Below are the code and all the weights of a small trained network. Each question names an input and a class and asks about switching units off, where a switched-off unit gives its printed mean instead of its output.

import numpy as np


def w(rows, s, z=0):
    codes = np.array(rows[::2]) - 128.0
    scale = np.full(codes.shape[1], s)
    scale[-1] = z or s
    return codes * scale


def norm(h):
    return h / np.sqrt((h * h).mean(-1, keepdims=True) + 1e-5)


def f(y):
    return y / 2 * (1 + np.tanh(0.7978845608 * (y + 0.044715 * y**3)))


def log_softmax(a):
    a = a - a.max(-1, keepdims=True)
    return a - np.log(np.exp(a).sum(-1, keepdims=True))


def net(x, mask):
    res = np.array(x, float).reshape(1, 6) / 4 @ E
    u = 0
    for l in range(2):
        y = f(norm(res) @ A[l][:, :-1].T + A[l][:, -1])
        res = res + np.where(mask[u : u + 14], y, B[l][:, -1]) @ B[l][:, :-1]
        u += 14
    return log_softmax(norm(res)[-1] @ U[:, :-1].T + U[:, -1])


A, B = {}, {}
E = w([
[165,131,42,218,72,180,53,107,136],'x0',
[10,176,130,93,129,153,173,234,122],'x1',
[162,205,78,64,213,36,152,152,61],'x2',
[154,176,128,190,111,128,244,135,143],'x3',
[98,184,72,191,119,112,98,125,43],'x4',
[194,132,151,75,178,251,120,56,144],'x5',
],0.0029)
A[0] = w([
[122,136,152,93,176,51,143,152,93,49],'0.n1',
[116,98,216,101,95,199,126,95,177,96],'0.n2',
[212,115,151,181,127,71,107,82,173,88],'0.n3',
[105,84,136,112,157,160,105,165,104,109],'0.n4',
[63,158,127,90,156,206,112,166,139,3],'0.n5',
[97,125,162,74,108,171,174,141,169,58],'0.n6',
[158,143,130,123,167,154,172,92,133,109],'0.n7',
[104,99,110,172,79,178,96,112,152,139],'0.n8',
[79,136,135,157,81,90,127,185,155,102],'0.n9',
[116,107,194,3,206,60,154,139,138,84],'0.n10',
[97,72,123,116,77,60,90,149,113,117],'0.n11',
[200,110,112,173,101,107,137,87,105,125],'0.n12',
[127,23,169,87,138,191,88,114,159,69],'0.n13',
[115,130,106,134,135,73,65,99,76,54],'0.n14',
],0.0059,0.0031)
B[0] = w([
[89,206,157,135,124,192,71,102,188,173],'0.n1',
[135,130,120,151,59,52,182,87,108,203],'0.n2',
[186,202,176,151,124,138,75,125,163,165],'0.n3',
[148,136,55,145,143,89,144,144,151,140],'0.n4',
[212,184,103,183,193,80,70,119,186,142],'0.n5',
[145,152,121,124,60,64,91,128,68,158],'0.n6',
[86,115,175,81,124,153,110,159,133,149],'0.n7',
[111,205,142,109,200,118,161,147,124,186],'0.n8',
[51,82,107,161,185,86,130,152,140,172],'0.n9',
[103,190,128,2,168,223,181,102,87,253],'0.n10',
[118,154,52,79,129,140,121,206,133,169],'0.n11',
[113,183,188,87,108,131,136,107,215,163],'0.n12',
[189,102,127,209,153,74,178,69,140,196],'0.n13',
[152,123,144,152,33,166,84,180,53,147],'0.n14',
],0.0048,0.0043)
A[1] = w([
[181,177,125,133,132,99,153,136,98,101],'1.n1',
[143,156,103,91,95,122,147,158,115,100],'1.n2',
[230,127,172,154,121,144,167,78,166,117],'1.n3',
[69,122,131,196,133,150,142,205,152,101],'1.n4',
[95,150,183,148,42,156,190,120,104,116],'1.n5',
[225,141,99,47,137,237,145,97,120,192],'1.n6',
[141,132,135,132,44,175,86,143,126,124],'1.n7',
[131,141,55,160,150,157,10,175,57,109],'1.n8',
[144,88,148,141,51,157,54,168,69,60],'1.n9',
[128,157,72,34,179,120,134,186,163,86],'1.n10',
[246,144,205,173,130,130,125,35,210,4],'1.n11',
[124,174,56,112,163,92,159,176,109,81],'1.n12',
[137,73,181,87,74,3,126,152,190,133],'1.n13',
[149,180,89,88,192,195,118,144,134,33],'1.n14',
],0.0052,0.0023)
B[1] = w([
[119,106,143,107,101,167,104,149,133,150],'1.n1',
[138,136,141,92,85,129,103,92,84,143],'1.n2',
[121,141,130,183,57,130,133,92,174,221],'1.n3',
[114,62,14,203,133,11,108,133,150,168],'1.n4',
[106,53,100,123,114,100,184,100,140,166],'1.n5',
[2,123,78,178,126,79,190,165,137,253],'1.n6',
[109,174,125,121,136,86,146,178,93,130],'1.n7',
[231,82,189,99,130,119,212,110,102,192],'1.n8',
[178,177,142,94,89,63,97,215,70,117],'1.n9',
[122,149,169,121,139,192,68,73,152,195],'1.n10',
[159,196,147,220,27,180,62,75,214,253],'1.n11',
[137,106,163,107,118,161,54,115,188,181],'1.n12',
[144,126,116,80,201,218,67,113,97,153],'1.n13',
[116,168,190,107,189,170,91,144,137,173],'1.n14',
],0.0048,0.0042)
U = w([
[161,33,96,103,204,128,21,144,158,84],'0',
[41,229,184,16,220,203,108,126,120,178],'1',
[243,163,135,115,67,64,46,205,2,124],'2',
[166,182,163,241,40,153,105,27,209,174],'3',
[29,65,35,226,156,14,117,195,137,166],'4',
[130,63,162,144,130,155,101,130,85,1],'5',
[213,111,136,157,225,166,135,132,68,75],'6',
[72,26,151,88,128,107,246,45,120,104],'7',
],0.009,0.006)

Each question gives the input, the list of numbers given to net, and the class t.
The units are the neurons (one row each of A and B). Each row of codes is followed by its name. A weight is (code - 128) times the scale printed after its matrix; where a second scale follows, it is the last column's (A, B and U).
mask holds one flag per neuron, layer by layer. A switched-off neuron (its flag False) gives its mean, the last column of its row in B, instead of its output. The means were averaged over made-up inputs and are rounded, as every weight is.
A unit's drop is (log p(t) with every unit on - log p(t) with that unit switched off) / (log p(t) with every unit on - log p(t) with every unit switched off).
The circuit of an input: a set's keep is (log p(t) with only the set's units on - log p(t) with every unit switched off) / (log p(t) with every unit on - log p(t) with every unit switched off). Starting from the 12 units with the biggest drops (on a tie, the unit counted first), units are removed one at a time, each time the one whose removal leaves the highest keep (on an exact tie, the one counted first), for as long as the keep stays at least 0.8.
units of the circuit, in order: the units of the circuit, biggest drop first
most important unit: the unit with the biggest drop
k most important neurons: the k neurons with the biggest drops, biggest first
k most important neurons of layer l: the k neurons of layer l with the biggest drops, biggest first
drop of u: that unit's drop, to one decimal
input [3,8,4,-8,6,3], class 2: most important unit : 0.n10
input [-8,5,-6,-4,0,8], class 3: 2 most important neurons : 0.n13, 0.n5
input [7,8,1,2,-6,1], class 4: 2 most important neurons : 0.n10, 1.n4
input [5,3,-2,2,1,1], class 4: 2 most important neurons of layer 0 : 0.n10, 0.n11
input [0,2,3,7,-4,2], class 7: 3 most important neurons of layer 0 : 0.n8, 0.n11, 0.n5
input [6,6,-5,-2,4,2], class 4: 2 most important neurons : 1.n4, 0.n10
input [-6,-1,-3,8,-1,5], class 7: 3 most important neurons of layer 0 : 0.n7, 0.n5, 0.n1
input [6,6,5,2,2,2], class 6: 3 most important neurons : 0.n10, 1.n8, 1.n11
input [-5,8,-5,-2,2,-3], class 4: 2 most important neurons : 1.n4, 0.n9
input [8,2,-3,-7,-2,-5], class 4: 2 most important neurons of layer 0 : 0.n10, 0.n9
input [7,4,7,-3,2,-5], class 2: 2 most important neurons : 1.n8, 1.n6
input [-6,-1,-2,7,-5,8], class 7: 2 most important neurons : 0.n10, 0.n7
input [6,-2,5,4,4,-6], class 2: 2 most important neurons : 1.n6, 0.n14
input [4,1,5,-6,-1,-3], class 2: units of the circuit, in order : 0.n14
input [7,6,1,-8,5,-4], class 2: 3 most important neurons of layer 1 : 1.n8, 1.n6, 1.n9
input [-2,6,-6,6,-8,-2], class 7: 2 most important neurons of layer 1 : 1.n6, 1.n13
input [7,1,8,-1,-5,0], class 1: 2 most important neurons of layer 0 : 0.n13, 0.n6
input [2,2,3,8,5,3], class 7: 2 most important neurons of layer 1 : 1.n11, 1.n5
input [7,2,2,-3,-4,-1], class 0: 3 most important neurons of layer 1 : 1.n11, 1.n12, 1.n4
input [0,-4,3,-7,6,4], class 2: most important neuron : 0.n14
input [-8,1,-7,7,6,1], class 7: 2 most important neurons of layer 1 : 1.n6, 1.n5
input [-2,-7,5,3,4,-8], class 2: 2 most important neurons : 0.n14, 1.n11
input [7,1,-4,3,6,-2], class 4: drop of 1.n4 : 0.1
input [1,-5,5,1,6,-3], class 2: drop of 0.n14 : 0.7
input [4,-8,6,-5,5,-2], class 2: drop of 0.n14 : 0.3
input [0,6,2,-7,7,-4], class 2: drop of 1.n6 : 0.5
input [-6,3,-8,-5,7,6], class 3: most important unit : 0.n5
